Each row has a name. Each question is about the rows just above it. Places in a row count from 0.

[169 129 191  90 135 108 133] : J_953
[115 109 120 173 153 141 139] : J_285
[169 129 191  90 135 143 108] : J_141
Changed J_141: [170 129 191  90 135 143 108]. Place and old value:	0, [169]
One entry of J_285 was changed: [116 109 120 173 153 141 139]. Where, and from what?	0, [115]
Where does [115 109 120 172 153 141 139] differ from J_285, and what was there?	3, [173]
One entry of J_285 was changed: [115 109 120 173 152 141 139]. Where, and from what?	4, [153]
Where does [115 109 119 173 153 141 139] differ from J_285, and what was there?	2, [120]
One entry of J_953 was changed: [169 129 191  90 135 107 133]. Where, and from what?	5, [108]

[189 174 171 183 159 168 172 180]  J_745
[154 151 168 153 169 166 163 185]  J_240
[189 174 171 183 159 168 172 182]  J_352
[159 174 168 170 197 166 172 178]  J_452
[166 187 168 165 164 166 173 175]  J_86
One entry of J_452 was changed: [159 174 168 170 197 166 171 178]. Where, and from what?	6, [172]
Changed J_240: [154 151 168 154 169 166 163 185]. Place and old value:	3, [153]
Changed J_352: [189 174 171 184 159 168 172 182]. Place and old value:	3, [183]

[119 109 130 107 106  98 112 106 141 100 146 137 123 133] : J_434
[136 150 126 118 169 136 133 116 116 119 157 140 140 137] : J_223
[119 109 130 107 106  98 112 106 141 111 127 113 130 129] : J_558
[147 126 121 119 127 116  92 115 151 121 121 121 112 101] : J_591
[103  94 119 111  93 105 122 100 122 130 118  99 144 133] : J_496
[128 139 137 119 166 138 130 144 112 141 172 159 147 185] : J_422
[109 112 103 136 114 131 137 116  99 121 141 104 147 134] : J_960
[113 126 141 107 123 118 131 122 114 138 120 123 138 140] : J_776
[112 117 115 115 133 138 136 107 121 140 127 119 135 144] : J_234
[122 130 133  99 129 115 117  78 116 136 121 111 158 111] : J_379
[ 94 115 108 104 114 132 123  98 132 115 117 103 130 141] : J_6
[122 130 133  99 129 115 117  78 105 136 121 111 158 111] : J_615
Changed J_234: [111 117 115 115 133 138 136 107 121 140 127 119 135 144]. Place and old value:	0, [112]
Changed J_234: [112 117 115 115 133 138 136 107 121 141 127 119 135 144]. Place and old value:	9, [140]
Where does [109 112 103 136 114 131 137 116  99 122 141 104 147 134] differ from J_960, and what was there?	9, [121]
Changed J_776: [113 126 141 107 123 118 131 122 114 139 120 123 138 140]. Place and old value:	9, [138]
Where does [119 109 130 107 106  98 112 107 141 111 127 113 130 129] differ from J_558, and what was there?	7, [106]
Changed J_496: [103  94 119 111  93 105 122 100 122 130 118  98 144 133]. Place and old value:	11, [99]
Changed J_615: [122 130 133  99 129 115 117  78 105 136 121 110 158 111]. Place and old value:	11, [111]

[114 137 125 136 116 139 128 111 123 150 109 105  94 111 122] : J_730
[128 128 190 159 144 131 134 146 119 148 117 173 166 122 136] : J_374
[115 130 134 137 117 128 123 104 132 135 106 101  97 123 115] : J_447
Changed J_730: [114 137 125 136 116 139 128 111 123 149 109 105  94 111 122]. Place and old value:	9, [150]
Where does [128 128 189 159 144 131 134 146 119 148 117 173 166 122 136] differ from J_374, and what was there?	2, [190]
One entry of J_447 was changed: [115 130 134 137 117 128 123 104 132 135 106 101  97 123 116]. Where, and from what?	14, [115]
One entry of J_730 was changed: [114 137 125 136 116 139 128 111 123 150 108 105  94 111 122]. Where, and from what?	10, [109]
One entry of J_730 was changed: [114 137 125 136 116 139 128 112 123 150 109 105  94 111 122]. Where, and from what?	7, [111]

[191  52 139  51] : J_295
[ 50 172 204  83] : J_709
[ 71 179 141 144] : J_280
[162  73 163  48] : J_733
Where does [191  51 139  51] differ from J_295, and what was there?	1, [52]
Changed J_295: [192  52 139  51]. Place and old value:	0, [191]
One entry of J_733 was changed: [161  73 163  48]. Where, and from what?	0, [162]
Where does [162  74 163  48] differ from J_733, and what was there?	1, [73]
Where does [ 50 172 204  84] differ from J_709, and what was there?	3, [83]

[131 131 139 131] : J_668
[142 170 126  74] : J_697
[128 138 152 124] : J_616
[167  55 116 140] : J_888
[116 126  63 136] : J_847
[155 118 188 169] : J_412
[121 143 122 112] : J_821
[134 121 138 129] : J_534
[161 162 135  67] : J_483
Changed J_412: [155 118 189 169]. Place and old value:	2, [188]
Changed J_534: [134 121 138 130]. Place and old value:	3, [129]
Where does [116 127  63 136] differ from J_847, and what was there?	1, [126]
Where does [142 170 125  74] differ from J_697, and what was there?	2, [126]

[136 203 167 194 143 185 120 169 102 143 201 186  69 176 120 128 103  95
 111 177  86 192 152 178  88 194 111] : J_561
[170 111 170  83 209 189 200 102 132 141 199  63 199 161  83  83  73  73
 180  73 112 200  73  92 102 150 180] : J_885
[136 203 167 194 143 185 117 169 102 143 201 186  69 176 120 128 103  95
 111 177  86 192 152 178  88 194 111] : J_939
Changed J_885: [170 111 170  83 209 189 200 101 132 141 199  63 199 161  83  83  73  73
 180  73 112 200  73  92 102 150 180]. Place and old value:	7, [102]
Where does [136 203 167 194 143 185 117 169 101 143 201 186  69 176 120 128 103  95
 111 177  86 192 152 178  88 194 111] differ from J_939, and what was there?	8, [102]
One entry of J_939 was changed: [136 202 167 194 143 185 117 169 102 143 201 186  69 176 120 128 103  95
 111 177  86 192 152 178  88 194 111]. Where, and from what?	1, [203]
Where does [170 111 170  83 209 189 200 102 132 141 199  63 199 161  83  83  73  73
 180  73 112 200  73  91 102 150 180] differ from J_885, and what was there?	23, [92]
Where does [136 203 167 194 144 185 120 169 102 143 201 186  69 176 120 128 103  95
 111 177  86 192 152 178  88 194 111] differ from J_561, and what was there?	4, [143]

[208 144  90 141 150  87 115  79 113 130 181 155  82  71 155] -> J_773
[208 144  90 106 150  87 115  79 113 130 181 128  58 162 105] -> J_923
[208 144  90 106 150  87 115  79 113 130 181 155  82  71 155] -> J_529
[208 144  90 106 150  87 115  63 113 130 181 155  82  71 155] -> J_528
One entry of J_923 was changed: [207 144  90 106 150  87 115  79 113 130 181 128  58 162 105]. Where, and from what?	0, [208]
Where does [208 144  90 106 149  87 115  63 113 130 181 155  82  71 155] differ from J_528, and what was there?	4, [150]
One entry of J_773 was changed: [208 144  90 141 151  87 115  79 113 130 181 155  82  71 155]. Where, and from what?	4, [150]
Where does [208 144  90 106 150  87 115  79 113 130 181 155  82  71 156] differ from J_529, and what was there?	14, [155]

[136 164 172 107 149 102 162 127 106 175 143 106 134 127 156 120] : J_258
[123  80 120 107 168 101 144  99 122  92 125 149 120 184 117 124] : J_470
[119 100 124 102 163  95 152  98 118  95 129 133 131 187 121 131] : J_551
[121 115 111 128  98 152 113 136 143 113 120 137 124 105 121 133] : J_70
[131 156 164 110 166  99 152 144 117 168 147 103 135 153 156 109] : J_308
[119 100 124 109 163  95 152  98 118  95 129 133 131 187 121 131] : J_940
[107 104  90 130 109 161 109 115 148  90 114 155 114 137 109 139] : J_107
Where does [120 115 111 128  98 152 113 136 143 113 120 137 124 105 121 133] differ from J_70, and what was there?	0, [121]
Changed J_551: [119 100 124 102 163  95 152  98 118  95 129 134 131 187 121 131]. Place and old value:	11, [133]
Where does [119 100 124 109 163  95 152  98 118  95 129 133 131 186 121 131] differ from J_940, and what was there?	13, [187]
One entry of J_940 was changed: [119 100 124 109 164  95 152  98 118  95 129 133 131 187 121 131]. Where, and from what?	4, [163]
One entry of J_551 was changed: [119 100 124 102 163  95 152  98 118  95 129 133 131 187 121 132]. Where, and from what?	15, [131]
Changed J_470: [123  80 120 107 168 101 144  99 122  92 125 149 120 184 116 124]. Place and old value:	14, [117]
Where does [121 115 111 128  97 152 113 136 143 113 120 137 124 105 121 133] differ from J_70, and what was there?	4, [98]

[157 165  78  94 161  85]  J_723
[157 165 160  94 161  85]  J_74
[107 189  69 141 112  74]  J_808
[131  64 202 132 126 194]  J_993
[ 66 154 115 185  67 114]  J_811
[193 110 132  66 194 134]  J_440
[107 189  69 156 101 174]  J_353
One entry of J_723 was changed: [158 165  78  94 161  85]. Where, and from what?	0, [157]
Where does [193 110 132  66 193 134] differ from J_440, and what was there?	4, [194]
Changed J_353: [107 189  70 156 101 174]. Place and old value:	2, [69]
Where does [157 165  77  94 161  85] differ from J_723, and what was there?	2, [78]
Where does [131  64 202 132 126 193] differ from J_993, and what was there?	5, [194]
One entry of J_723 was changed: [157 165  78  94 160  85]. Where, and from what?	4, [161]

[125 103 118 134 133  90 143 130 127 148 134 193 139 122 135 150 128 162
 146 111 129 119 112 127 156 143 118 127] : J_716
[136  84 129 117 170 132 161 138 131 146 184 138 114 111 105 128 128  89
 113 122 140 142 126 136 133 119 148 138] : J_109
[126 121 121 122 159 176 148 116 130 147 180 110 144 126 121 117 144 130
 194 107 142 138 128 126 123 153  97 125] : J_163
[113 151 110 141 131 168  99 132 136  60 130 128 143 121 122 134 114 131
  90 121 125 135 100 122 140 145 157 117] : J_873
[132 100 152 145 152 142  77 122 125 131 139 113 134 150  81  78 141 109
 104 158 125 134  99 132 119 135 106 116] : J_880
[136  84 129 117 170 132 161 138 131 146 184 138 114 111 105 122 128  89
 113 122 140 142 126 136 133 119 152 131] : J_554
[133 123 110  98 141 132  88 127 122 144 120  95 140 115 141 101  97 125
 209 112 129 137 153 127 140 139 147 131] : J_60
[104  81 110 115 124  57  81 130 131 115 124  75 107 110 144 140 121 125
 131 144 120 137 125 139 160 166 124 116] : J_850
[136  84 129 117 170 132 161 138 131 146 184 138 114 111 105 128 128  89
 113 122 140 142 126 136 133 119 152 131] : J_887
One entry of J_554 was changed: [136  84 129 117 170 132 161 138 131 146 184 138 114 111 105 122 128  89
 113 122 140 142 125 136 133 119 152 131]. Where, and from what?	22, [126]
Changed J_60: [133 123 110  98 141 132  88 127 122 144 120  95 140 115 141 100  97 125
 209 112 129 137 153 127 140 139 147 131]. Place and old value:	15, [101]
Changed J_880: [132 100 152 145 152 142  77 122 125 131 139 113 133 150  81  78 141 109
 104 158 125 134  99 132 119 135 106 116]. Place and old value:	12, [134]
Changed J_873: [113 151 110 141 131 168  99 132 137  60 130 128 143 121 122 134 114 131
  90 121 125 135 100 122 140 145 157 117]. Place and old value:	8, [136]

